Below are the code and all the weights of a small trained network. Each question names an input and a class and asks about switching units off, where a switched-off unit gives its printed mean instead of its output.

import numpy as np


def w(rows, s, z=0):
    codes = np.array(rows[::2]) - 128.0
    scale = np.full(codes.shape[1], s)
    scale[-1] = z or s
    return codes * scale


def f(y):
    return np.maximum(y, 0)


def log_softmax(a):
    a = a - a.max(-1, keepdims=True)
    return a - np.log(np.exp(a).sum(-1, keepdims=True))


def net(x, mask):
    res = np.array(x, float).reshape(1, 7) / 4 @ E
    y = f(res @ A[0][:, :-1].T + A[0][:, -1])
    res = res + np.where(mask, y, B[0][:, -1]) @ B[0][:, :-1]
    return log_softmax(res[-1] @ U[:, :-1].T + U[:, -1])


A, B = {}, {}
E = w([
[213,12,82,104],'x0',
[130,126,127,129],'x1',
[49,58,48,198],'x2',
[128,127,128,128],'x3',
[163,106,222,235],'x4',
[128,128,128,127],'x5',
[69,52,212,83],'x6',
],0.011)
A[0] = w([
[62,52,219,57,19],'neuron 1',
[145,69,180,192,118],'neuron 2',
[64,75,92,179,57],'neuron 3',
[119,104,216,47,79],'neuron 4',
[167,143,159,80,31],'neuron 5',
[80,204,133,163,122],'neuron 6',
[180,166,168,75,139],'neuron 7',
[219,87,109,99,126],'neuron 8',
[170,111,181,203,63],'neuron 9',
[178,122,209,248,58],'neuron 10',
[171,131,180,44,129],'neuron 11',
[64,196,168,104,112],'neuron 12',
[184,56,127,65,114],'neuron 13',
[227,199,87,155,79],'neuron 14',
[212,180,158,99,77],'neuron 15',
[182,4,144,125,51],'neuron 16',
[30,96,35,196,82],'neuron 17',
[175,101,191,203,23],'neuron 18',
[187,187,173,87,72],'neuron 19',
[146,125,95,114,130],'neuron 20',
[100,145,34,27,33],'neuron 21',
[79,113,114,25,46],'neuron 22',
[242,93,57,146,2],'neuron 23',
],0.012,0.0045)
B[0] = w([
[213,240,74,255,207],'neuron 1',
[171,147,77,65,211],'neuron 2',
[162,48,215,125,203],'neuron 3',
[179,110,130,192,191],'neuron 4',
[147,95,160,105,164],'neuron 5',
[59,178,164,140,205],'neuron 6',
[110,80,134,118,200],'neuron 7',
[62,161,143,120,207],'neuron 8',
[126,138,102,63,200],'neuron 9',
[115,130,43,40,240],'neuron 10',
[142,44,150,126,198],'neuron 11',
[52,143,138,127,205],'neuron 12',
[34,167,141,141,205],'neuron 13',
[235,122,108,240,223],'neuron 14',
[133,66,143,133,201],'neuron 15',
[69,153,158,160,223],'neuron 16',
[177,40,174,142,246],'neuron 17',
[124,146,111,60,201],'neuron 18',
[107,38,154,136,200],'neuron 19',
[124,159,115,119,163],'neuron 20',
[165,146,85,40,233],'neuron 21',
[176,167,96,57,189],'neuron 22',
[43,169,154,173,220],'neuron 23',
],0.0094,0.013)
U = w([
[132,143,60,21,110],'0',
[132,45,189,122,73],'1',
[172,172,96,205,254],'2',
[4,175,169,128,59],'3',
],0.014,0.0095)

Each question gives the input, the list of numbers given to net, and the class t.
The units are the neurons (one row each of A and B). Each row of codes is followed by its name. A weight is (code - 128) times the scale printed after its matrix; where a second scale follows, it is the last column's (A, B and U).
mask holds one flag per neuron, in row order. A switched-off neuron (its flag False) gives its mean, the last column of its row in B, instead of its output. The means were averaged over made-up inputs and are rounded, as every weight is.
A unit's drop is (log p(t) with every unit on - log p(t) with that unit switched off) / (log p(t) with every unit on - log p(t) with every unit switched off).
The circuit of an input: a set's keep is (log p(t) with only the set's units on - log p(t) with every unit switched off) / (log p(t) with every unit on - log p(t) with every unit switched off). Starting from the 12 units with the biggest drops (on a tie, the unit counted first), units are removed one at a time, each time the one whose removal leaves the highest keep (on an exact tie, the one counted first), for as long as the keep stays at least 0.8.
units of the circuit, in order: the units of the circuit, biggest drop first
unit that matters most: the unit with the biggest drop
top k neurons: the k neurons with the biggest drops, biggest first
drop when u is switched off: that unit's drop, to one decimal
input [-3,1,-4,-4,-5,0,7], class 2: units of the circuit, in order	[neuron 1]
input [6,-2,-1,8,5,-4,2], class 3: units of the circuit, in order	[neuron 16; neuron 13]
input [6,8,1,-2,5,-6,-3], class 3: units of the circuit, in order	[neuron 23; neuron 16]
input [5,-7,0,6,-4,6,-2], class 3: units of the circuit, in order	[neuron 23; neuron 13]
input [8,8,-6,-7,-5,5,-4], class 3: units of the circuit, in order	[neuron 23; neuron 13]
input [-1,2,7,-5,6,-4,-2], class 1: top 4 neurons	[neuron 17; neuron 3; neuron 21; neuron 22]
input [7,-6,6,-2,7,3,2], class 0: top 2 neurons	[neuron 2; neuron 10]
input [5,1,-4,5,2,-2,5], class 2: top 2 neurons	[neuron 1; neuron 4]
input [-1,-7,-8,-8,3,-4,-8], class 1: top 4 neurons	[neuron 19; neuron 15; neuron 1; neuron 7]
input [6,6,-8,6,8,-3,-7], class 0: top 3 neurons	[neuron 10; neuron 18; neuron 9]
input [1,0,-8,-2,8,-7,-1], class 0: top 2 neurons	[neuron 10; neuron 18]
input [4,-3,4,8,-5,7,-8], class 2: top 2 neurons	[neuron 14; neuron 10]
input [-8,6,8,-7,0,0,-6], class 1: top 2 neurons	[neuron 17; neuron 3]
input [8,6,-8,-3,-4,8,-2], class 1: unit that matters most	neuron 11
input [5,5,-2,2,-6,7,-7], class 2: top 3 neurons	[neuron 14; neuron 10; neuron 23]
input [5,-5,7,-1,8,-4,0], class 0: top 2 neurons	[neuron 10; neuron 2]
input [8,-5,-4,-2,3,-3,6], class 3: top 2 neurons	[neuron 13; neuron 16]
input [-4,-5,-2,7,-2,3,7], class 2: drop when neuron 1 is switched off	0.4
input [-4,1,4,-1,0,7,5], class 2: drop when neuron 19 is switched off	0.1
input [-4,-4,-4,7,2,7,-3], class 1: drop when neuron 16 is switched off	0.2
input [8,-1,-2,2,5,-6,1], class 3: unit that matters most	neuron 16
